Below is a small trained network, with its code and all its weights. Each question gives an input and a class and asks what happens when units are switched off, that is, made to give their printed mean instead of their output.

import numpy as np


def w(rows, s, z=0):
    codes = np.array(rows[::2]) - 128.0
    scale = np.full(codes.shape[1], s)
    scale[-1] = z or s
    return codes * scale


def f(y):
    return y / 2 * (1 + np.tanh(0.7978845608 * (y + 0.044715 * y**3)))


def log_softmax(a):
    a = a - a.max(-1, keepdims=True)
    return a - np.log(np.exp(a).sum(-1, keepdims=True))


def net(x, mask):
    res = np.array(x, float).reshape(1, 8) / 4 @ E
    y = f(res @ A[0][:, :-1].T + A[0][:, -1])
    res = res + np.where(mask, y, B[0][:, -1]) @ B[0][:, :-1]
    return log_softmax(res[-1] @ U[:, :-1].T + U[:, -1])


A, B = {}, {}
E = w([
[141,144,147,140,128,121],'x0',
[131,133,134,136,127,125],'x1',
[102,56,202,121,217,91],'x2',
[167,109,49,116,184,16],'x3',
[126,128,126,132,129,130],'x4',
[121,117,109,114,139,142],'x5',
[116,118,121,133,122,124],'x6',
[8,254,127,64,135,103],'x7',
],0.014)
A[0] = w([
[185,100,127,189,65,251,223],'n0',
[20,187,158,118,115,164,206],'n1',
[65,185,113,104,217,42,137],'n2',
[112,162,182,152,95,235,229],'n3',
[187,89,87,139,165,109,187],'n4',
[79,58,203,97,179,147,230],'n5',
[151,145,62,169,49,183,194],'n6',
[149,224,99,112,106,117,140],'n7',
[204,155,92,132,158,50,182],'n8',
[175,186,43,134,55,153,255],'n9',
],0.013,0.0091)
B[0] = w([
[246,117,147,20,129,58,251],'n0',
[137,231,145,116,116,174,238],'n1',
[103,208,97,78,246,61,220],'n2',
[183,181,143,101,138,160,239],'n3',
[144,43,86,174,97,113,192],'n4',
[210,165,198,188,179,145,203],'n5',
[135,141,123,73,99,88,216],'n6',
[55,142,97,112,131,160,188],'n7',
[118,59,39,144,84,118,198],'n8',
[25,95,93,45,48,84,234],'n9',
],0.011,0.024)
U = w([
[162,151,128,64,154,27,254],'0',
[222,90,219,179,131,144,97],'1',
[109,54,76,143,34,89,50],'2',
[164,39,98,249,166,105,109],'3',
[82,189,135,83,62,218,77],'4',
[122,199,194,169,152,183,57],'5',
[15,142,78,116,111,99,59],'6',
],0.011,0.0059)

Each question gives the input, the list of numbers given to net, and the class t.
The units are the neurons (one row each of A and B). Each row of codes is followed by its name. A weight is (code - 128) times the scale printed after its matrix; where a second scale follows, it is the last column's (A, B and U).
mask holds one flag per neuron, in row order. A switched-off neuron (its flag False) gives its mean, the last column of its row in B, instead of its output. The means were averaged over made-up inputs and are rounded, as every weight is.
A unit's drop is (log p(t) with every unit on - log p(t) with that unit switched off) / (log p(t) with every unit on - log p(t) with every unit switched off).
The circuit of an input: a set's keep is (log p(t) with only the set's units on - log p(t) with every unit switched off) / (log p(t) with every unit on - log p(t) with every unit switched off). Starting from all 10 units, units are removed one at a time, each time the one whose removal leaves the highest keep (on an exact tie, the one counted first), for as long as the keep stays at least 0.8.
units of the circuit, in order: the units of the circuit, biggest drop first
k most important neurons: the k neurons with the biggest drops, biggest first
drop when u is switched off: that unit's drop, to one decimal
input [-3,5,1,-7,4,5,-4,-1], class 1: units of the circuit, in order : (n2; n9)
input [1,0,0,-1,5,8,3,7], class 4: units of the circuit, in order : (n1)
input [0,6,-5,8,-1,3,5,0], class 2: units of the circuit, in order : (n8; n4)
input [-3,-8,7,0,-2,0,-4,3], class 5: units of the circuit, in order : (n0; n5)
input [2,-1,1,-5,3,6,-1,-5], class 1: 3 most important neurons : (n2; n9; n5)
input [-2,-5,0,2,4,8,-5,3], class 6: 2 most important neurons : (n0; n3)
input [-6,-8,-8,4,4,1,-1,1], class 6: 2 most important neurons : (n7; n0)
input [1,-3,0,7,4,1,-6,0], class 2: 2 most important neurons : (n8; n0)
input [-8,-4,3,-1,-8,4,0,7], class 5: 2 most important neurons : (n0; n1)
input [-3,-5,-1,5,-4,-3,6,7], class 6: drop when n0 is switched off : 0.5
input [-5,-8,-1,8,-8,-8,6,6], class 6: drop when n0 is switched off : 0.5
input [-6,6,1,-5,8,-5,-6,-4], class 1: drop when n2 is switched off : 0.6
input [-4,-3,-8,-8,-1,8,2,-6], class 0: drop when n6 is switched off : 0.0
input [-3,-6,0,0,-8,-5,-7,3], class 4: units of the circuit, in order : (n0)
